Below are the code and all the weights of a small trained network. Each question names an input and a class and asks about switching units off, where a switched-off unit gives its printed mean instead of its output.

import numpy as np


def w(rows, s, z=0):
    codes = np.array(rows[::2]) - 128.0
    scale = np.full(codes.shape[1], s)
    scale[-1] = z or s
    return codes * scale


def f(y):
    return y / 2 * (1 + np.tanh(0.7978845608 * (y + 0.044715 * y**3)))


def log_softmax(a):
    a = a - a.max(-1, keepdims=True)
    return a - np.log(np.exp(a).sum(-1, keepdims=True))


def net(x, mask):
    res = np.array(x, float).reshape(1, 6) / 4 @ E
    y = f(res @ A[0][:, :-1].T + A[0][:, -1])
    res = res + np.where(mask, y, B[0][:, -1]) @ B[0][:, :-1]
    return log_softmax(res[-1] @ U[:, :-1].T + U[:, -1])


A, B = {}, {}
E = w([
[69,172,161,166],'x0',
[70,153,240,1],'x1',
[59,52,52,46],'x2',
[247,88,49,34],'x3',
[166,42,176,151],'x4',
[58,102,248,94],'x5',
],0.0072)
A[0] = w([
[69,119,249,195,110],'N0',
[16,146,137,99,167],'N1',
[158,166,104,69,4],'N2',
[120,148,99,189,135],'N3',
[145,113,70,103,196],'N4',
[115,204,189,177,123],'N5',
[119,254,47,142,89],'N6',
[171,12,236,110,136],'N7',
],0.0078,0.0032)
B[0] = w([
[153,24,71,160,254],'N0',
[88,220,213,109,218],'N1',
[83,99,104,105,133],'N2',
[107,216,87,91,164],'N3',
[81,147,180,115,182],'N4',
[190,159,77,112,205],'N5',
[218,139,106,37,180],'N6',
[139,1,113,155,208],'N7',
],0.0075,0.0071)
U = w([
[146,149,248,114,111],'0',
[2,68,234,114,223],'1',
[173,71,102,112,55],'2',
[52,142,117,221,252],'3',
[186,97,122,219,88],'4',
[159,212,45,71,217],'5',
[110,187,162,164,4],'6',
],0.0066,0.0032)

Each question gives the input, the list of numbers given to net, and the class t.
The units are the neurons (one row each of A and B). Each row of codes is followed by its name. A weight is (code - 128) times the scale printed after its matrix; where a second scale follows, it is the last column's (A, B and U).
mask holds one flag per neuron, in row order. A switched-off neuron (its flag False) gives its mean, the last column of its row in B, instead of its output. The means were averaged over made-up inputs and are rounded, as every weight is.
A unit's drop is (log p(t) with every unit on - log p(t) with that unit switched off) / (log p(t) with every unit on - log p(t) with every unit switched off).
The circuit of an input: a set's keep is (log p(t) with only the set's units on - log p(t) with every unit switched off) / (log p(t) with every unit on - log p(t) with every unit switched off). Starting from all 8 units, units are removed one at a time, each time the one whose removal leaves the highest keep (on an exact tie, the one counted first), for as long as the keep stays at least 0.8.
circuit, biggest first: the units of the circuit, biggest drop first
most important unit: the unit with the biggest drop
top k neurons: the k neurons with the biggest drops, biggest first
drop of u: that unit's drop, to one decimal
input [-8,-6,-3,-6,3,-7], class 5: circuit, biggest first -> N3, N7
input [-1,-6,-2,-6,-8,4], class 5: circuit, biggest first -> N6, N5, N3
input [3,-8,-5,-7,3,-6], class 5: most important unit -> N3
input [8,-4,-3,-2,8,8], class 4: circuit, biggest first -> N0, N5
input [0,-4,-2,-8,0,-4], class 5: circuit, biggest first -> N3, N6, N5
input [2,-7,1,-3,-8,4], class 5: top 2 neurons -> N6, N3
input [2,-3,6,8,5,4], class 1: circuit, biggest first -> N4, N5
input [-2,-1,-7,-3,-6,0], class 5: top 2 neurons -> N6, N5
input [-7,8,-8,-5,3,4], class 4: top 3 neurons -> N0, N5, N7
input [4,-1,-6,-5,-2,5], class 4: top 3 neurons -> N0, N5, N4
input [7,-1,-4,5,0,8], class 4: drop of N4 -> 0.2
input [0,-6,-4,-3,-4,2], class 5: drop of N6 -> 0.2
